Here is a tiny trained network, its code and every weight. The questions are about switching its units off for an input and a class, where a switched-off unit gives its printed mean instead of its output.

import numpy as np


def w(rows, s, z=0):
    codes = np.array(rows[::2]) - 128.0
    scale = np.full(codes.shape[1], s)
    scale[-1] = z or s
    return codes * scale


def f(y):
    return y / 2 * (1 + np.tanh(0.7978845608 * (y + 0.044715 * y**3)))


def log_softmax(a):
    a = a - a.max(-1, keepdims=True)
    return a - np.log(np.exp(a).sum(-1, keepdims=True))


def net(x, mask):
    res = np.array(x, float).reshape(1, 3) / 4 @ E
    y = f(res @ A[0][:, :-1].T + A[0][:, -1])
    res = res + np.where(mask, y, B[0][:, -1]) @ B[0][:, :-1]
    return log_softmax(res[-1] @ U[:, :-1].T + U[:, -1])


A, B = {}, {}
E = w([
[66,57,206,25,189,65,7],'x0',
[202,158,5,208,244,64,71],'x1',
[24,2,45,215,164,218,240],'x2',
],0.005)
A[0] = w([
[255,236,175,109,83,26,95,193],'N0',
[40,95,171,226,14,217,216,252],'N1',
[137,28,29,176,221,113,168,171],'N2',
[229,235,188,94,111,37,56,169],'N3',
[52,33,197,34,62,101,36,194],'N4',
[175,51,28,128,227,81,55,197],'N5',
[94,11,3,160,227,156,156,135],'N6',
[106,50,42,110,248,60,53,170],'N7',
[188,217,236,39,46,62,40,225],'N8',
],0.005,0.0039)
B[0] = w([
[238,223,1,231,163,21,167,225],'N0',
[160,23,214,154,79,89,242,230],'N1',
[231,208,45,198,144,36,183,195],'N2',
[238,247,89,144,232,29,40,222],'N3',
[60,8,217,31,220,34,15,211],'N4',
[254,187,138,130,181,43,19,197],'N5',
[236,217,15,215,164,39,172,198],'N6',
[222,187,145,30,221,20,58,189],'N7',
[235,206,155,150,199,12,23,254],'N8',
],0.0047,0.007)
U = w([
[124,90,107,209,45,206,226,252],'0',
[62,190,47,104,123,220,53,4],'1',
[30,188,57,149,104,212,35,4],'2',
[16,60,144,68,160,196,120,5],'3',
[30,207,60,117,140,247,42,4],'4',
[244,235,28,213,213,28,48,252],'5',
[58,44,254,34,171,77,22,237],'6',
],0.0052,0.0039)

Each question gives the input, the list of numbers given to net, and the class t.
The units are the neurons (one row each of A and B). Each row of codes is followed by its name. A weight is (code - 128) times the scale printed after its matrix; where a second scale follows, it is the last column's (A, B and U).
mask holds one flag per neuron, in row order. A switched-off neuron (its flag False) gives its mean, the last column of its row in B, instead of its output. The means were averaged over made-up inputs and are rounded, as every weight is.
A unit's drop is (log p(t) with every unit on - log p(t) with that unit switched off) / (log p(t) with every unit on - log p(t) with every unit switched off).
The circuit of an input: a set's keep is (log p(t) with only the set's units on - log p(t) with every unit switched off) / (log p(t) with every unit on - log p(t) with every unit switched off). Starting from all 9 units, units are removed one at a time, each time the one whose removal leaves the highest keep (on an exact tie, the one counted first), for as long as the keep stays at least 0.8.
circuit, biggest first: the units of the circuit, biggest drop first
most important unit: the unit with the biggest drop
k most important neurons: the k neurons with the biggest drops, biggest first
drop when u is switched off: that unit's drop, to one decimal
input [6,-1,6], class 6: most important unit -> N0
input [3,0,3], class 6: circuit, biggest first -> [N0, N3]
input [-2,-8,2], class 3: circuit, biggest first -> [N0, N8, N3]
input [6,-1,5], class 6: circuit, biggest first -> [N0, N4]
input [5,0,4], class 6: circuit, biggest first -> [N0, N3]
input [7,1,0], class 6: circuit, biggest first -> [N4, N0]
input [4,-4,4], class 6: circuit, biggest first -> [N4, N0]
input [0,-8,-4], class 6: 4 most important neurons -> [N4, N6, N2, N5]
input [-2,-5,-2], class 6: 2 most important neurons -> [N6, N2]
input [7,-2,3], class 6: drop when N4 is switched off -> 0.1
input [-6,-5,7], class 0: drop when N6 is switched off -> 0.0
input [7,0,2], class 6: drop when N0 is switched off -> 0.1
